Here is a tiny trained network, its code and every weight. The questions are about switching its units off for an input and a target symbol, where a switched-off unit gives its printed mean instead of its output.

import numpy as np


def w(rows, s, z=0):
    codes = np.array(rows[::2]) - 128.0
    scale = np.full(codes.shape[1], s)
    scale[-1] = z or s
    return codes * scale


def norm(h):
    return h / np.sqrt((h * h).mean(-1, keepdims=True) + 1e-5)


def f(y):
    return np.maximum(y, 0)


def softmax(a):
    e = np.exp(a - a.max(-1, keepdims=True))
    return e / e.sum(-1, keepdims=True)


def log_softmax(a):
    a = a - a.max(-1, keepdims=True)
    return a - np.log(np.exp(a).sum(-1, keepdims=True))


def net(x, mask):
    ids = ['ΘΛΞΠΦΨΩαβεημτ'.index(c) for c in x.split()]
    T = len(ids)
    res = E[ids] + P[:T]
    r = norm(res)
    for j in range(2):
        rows = slice(3 * j, 3 * j + 3)
        q, k, v = (r @ M[0][rows].T for M in (Q, K, V))
        z = softmax(np.where(np.tri(T) > 0, q @ k.T / 3**0.5, -1e9)) @ v
        o = O[0][rows]
        res = res + np.where(mask[j], z, o[:, -1]) @ o[:, :-1]
    y = f(norm(res) @ A[0][:, :-1].T + A[0][:, -1])
    res = res + np.where(mask[2:14], y, B[0][:, -1]) @ B[0][:, :-1]
    return log_softmax(norm(res)[-1] @ U[:, :-1].T + U[:, -1])


Q, K, V, O, A, B = {}, {}, {}, {}, {}, {}
E = w([
[122,158,126,94,167,56,157,49,150],'Θ',
[7,192,148,106,89,104,148,108,151],'Λ',
[111,26,127,146,157,149,156,163,127],'Ξ',
[134,84,59,164,196,129,96,85,123],'Π',
[130,119,136,167,208,145,182,140,187],'Φ',
[19,206,169,118,111,107,159,133,164],'Ψ',
[188,111,197,194,92,154,55,132,103],'Ω',
[170,105,108,146,163,137,202,125,83],'α',
[163,119,127,98,218,166,95,123,170],'β',
[90,123,193,100,173,36,162,164,175],'ε',
[176,213,110,70,5,55,179,47,241],'η',
[161,119,126,81,169,172,139,156,61],'μ',
[92,48,127,71,34,29,135,90,121],'τ',
],0.011)
P = w([
[119,177,81,68,198,17,147,176,106],'0',
[86,154,166,88,183,51,151,125,112],'1',
[100,155,180,100,192,75,149,114,104],'2',
[83,148,189,115,184,100,128,109,95],'3',
[116,136,187,128,169,113,134,89,110],'4',
[140,128,194,134,167,135,130,82,105],'5',
[135,120,192,148,152,153,123,68,99],'6',
[138,113,198,150,133,183,127,58,108],'7',
[142,101,187,164,102,211,126,52,127],'8',
[141,113,197,191,93,243,124,49,124],'9',
[171,93,187,201,69,253,123,34,127],'10',
],0.0051)
Q[0] = w([
[119,160,67,137,156,105,70,158,110],'h0',
[146,157,177,84,134,132,81,124,111],'h0',
[103,131,124,149,140,117,163,104,132],'h0',
[119,135,133,108,137,119,251,131,120],'h1',
[93,116,156,96,143,103,171,74,143],'h1',
[75,78,186,142,145,143,179,17,188],'h1',
],0.024)
K[0] = w([
[39,150,120,38,123,44,169,96,144],'h0',
[149,117,122,121,174,233,121,93,104],'h0',
[109,113,159,197,138,134,122,159,114],'h0',
[92,122,89,81,138,245,210,57,132],'h1',
[122,126,135,147,160,225,130,93,101],'h1',
[211,83,127,223,143,251,109,142,137],'h1',
],0.017)
V[0] = w([
[121,128,108,139,151,139,225,124,78],'h0',
[136,159,114,212,120,52,160,81,140],'h0',
[162,142,159,139,75,108,171,116,56],'h0',
[87,73,96,241,129,78,141,131,135],'h1',
[105,91,158,81,69,89,83,109,41],'h1',
[139,124,153,134,101,120,250,134,60],'h1',
],0.016)
O[0] = w([
[100,132,25,111,209,191,169,102,84,204],'h0',
[127,156,141,169,118,26,159,57,137,96],'h0',
[181,151,147,93,100,34,184,203,87,141],'h0',
[85,90,99,250,80,94,188,107,178,139],'h1',
[219,142,27,175,122,105,33,226,101,45],'h1',
[213,108,43,66,150,99,254,176,120,254],'h1',
],0.0071,0.0063)
A[0] = w([
[84,153,105,125,111,90,154,106,97,110],'n0',
[99,172,115,146,75,130,164,153,7,129],'n1',
[117,133,122,249,114,137,69,79,102,4],'n2',
[62,110,143,81,101,151,18,105,157,84],'n3',
[82,89,43,112,134,182,111,183,178,66],'n4',
[213,205,180,224,103,196,58,136,52,148],'n5',
[68,107,78,63,6,58,83,150,90,103],'n6',
[115,28,96,176,102,136,132,146,152,136],'n7',
[114,229,166,144,118,105,158,197,193,35],'n8',
[178,109,62,83,136,150,61,173,156,109],'n9',
[58,22,181,75,129,39,109,214,116,24],'n10',
[122,158,127,56,119,184,106,231,84,55],'n11',
],0.014,0.0032)
B[0] = w([
[124,122,103,137,118,165,41,133,107,230],'n0',
[128,81,106,100,145,121,143,204,125,187],'n1',
[91,152,117,152,118,77,157,207,12,165],'n2',
[207,72,92,131,197,169,94,174,139,171],'n3',
[225,130,100,158,100,147,96,101,183,217],'n4',
[129,96,210,73,151,5,139,178,167,210],'n5',
[87,53,129,91,59,136,112,70,135,203],'n6',
[141,175,123,192,92,155,124,125,164,198],'n7',
[126,207,151,151,156,138,188,171,186,226],'n8',
[119,134,221,123,108,186,168,72,101,226],'n9',
[216,106,185,212,153,88,169,111,98,238],'n10',
[116,195,156,147,66,188,129,123,29,254],'n11',
],0.018,0.0066)
U = w([
[159,180,74,98,161,59,31,38,79,86],'Θ',
[40,79,71,66,39,140,68,190,158,183],'Λ',
[207,135,46,199,66,174,102,115,209,129],'Ξ',
[46,111,86,243,126,119,90,180,30,4],'Π',
[30,92,141,132,161,179,168,36,154,178],'Φ',
[66,255,123,124,162,143,123,214,198,18],'Ψ',
[114,100,184,97,91,53,101,176,138,187],'Ω',
[153,81,31,68,162,102,218,170,96,193],'α',
[149,56,161,103,226,186,46,176,144,125],'β',
[210,171,197,186,217,59,155,140,126,44],'ε',
[149,192,128,42,48,72,114,108,204,132],'η',
[174,195,173,95,77,207,146,142,37,190],'μ',
[182,10,164,124,22,86,128,92,82,141],'τ',
],0.0086,0.0012)

Each question gives the input, a string of symbols that net reads in full, and the target symbol t.
The units are the heads (3 rows each of Q, K, V and O) and the neurons (one row each of A and B). Each row of codes is followed by its name. A weight is (code - 128) times the scale printed after its matrix; where a second scale follows, it is the last column's (O, A, B and U).
mask holds one flag per unit, heads first, then neurons. A switched-off unit (its flag False) gives its mean, the last column of its rows in O or B, instead of its output. The means were averaged over made-up inputs and are rounded, as every weight is.
A unit's drop is (log p(t) with every unit on - log p(t) with that unit switched off) / (log p(t) with every unit on - log p(t) with every unit switched off).
The circuit of an input: a set's keep is (log p(t) with only the set's units on - log p(t) with every unit switched off) / (log p(t) with every unit on - log p(t) with every unit switched off). Starting from the 12 units with the biggest drops (on a tie, the unit counted first), units are removed one at a time, each time the one whose removal leaves the highest keep (on an exact tie, the one counted first), for as long as the keep stays at least 0.8.
units of the circuit, in order: the units of the circuit, biggest drop first
unit that matters most: the unit with the biggest drop
top k neurons: the k neurons with the biggest drops, biggest first
heads that matter: for each layer, one digit per head in row order, 1 if its drop is at least 0.15 and else 0, layers parted by /
drop of u: that unit's drop, to one decimal
input α μ Θ Ψ ε Ξ Θ β η, target β: units of the circuit, in order -> (h1; n3)
input Ψ ε η, target η: units of the circuit, in order -> (n11; n10)
input μ α α α η, target α: heads that matter -> 00
input Π Λ ε ε η, target Π: heads that matter -> 01
input Ψ Λ ε Λ ε τ Λ ε Θ, target Θ: heads that matter -> 00
input ε μ ε Φ τ μ ε, target μ: heads that matter -> 00
input Λ ε τ ε τ Π ε, target Π: units of the circuit, in order -> (h1; n2)
input Θ ε τ Φ Ψ, target Φ: heads that matter -> 01
input Φ η Ξ ε τ, target Ξ: unit that matters most -> h0
input Ξ Θ Θ Ψ, target Ξ: heads that matter -> 10
input Ψ μ Π β μ τ, target μ: units of the circuit, in order -> (h1; n11)
input τ τ ε Θ Ξ, target Ξ: heads that matter -> 00
input ε Ψ Ψ, target Ψ: heads that matter -> 10
input Φ β Θ τ α Ξ Φ τ Φ Λ, target Φ: heads that matter -> 01
input τ β ε ε α τ Ψ ε Ω Ω Λ, target Ω: top 2 neurons -> (n6; n5)
input Ψ Θ Θ ε Ψ, target Ψ: unit that matters most -> n8
input μ ε Π β μ Ψ μ Ξ ε, target Ξ: heads that matter -> 01
input ε β Θ Θ Ω ε η, target η: top 2 neurons -> (n8; n6)
input Ξ Φ Φ β Θ, target β: heads that matter -> 01
input Θ α Λ ε μ β, target β: heads that matter -> 01
input Λ μ Λ τ β ε Θ ε τ Φ Ψ, target Φ: units of the circuit, in order -> (h1)
input Ψ η Θ Φ β α Ψ ε τ Π β, target β: drop of h1 -> 0.4
input Ψ ε Θ α Ξ ε, target Ξ: drop of h1 -> 0.1
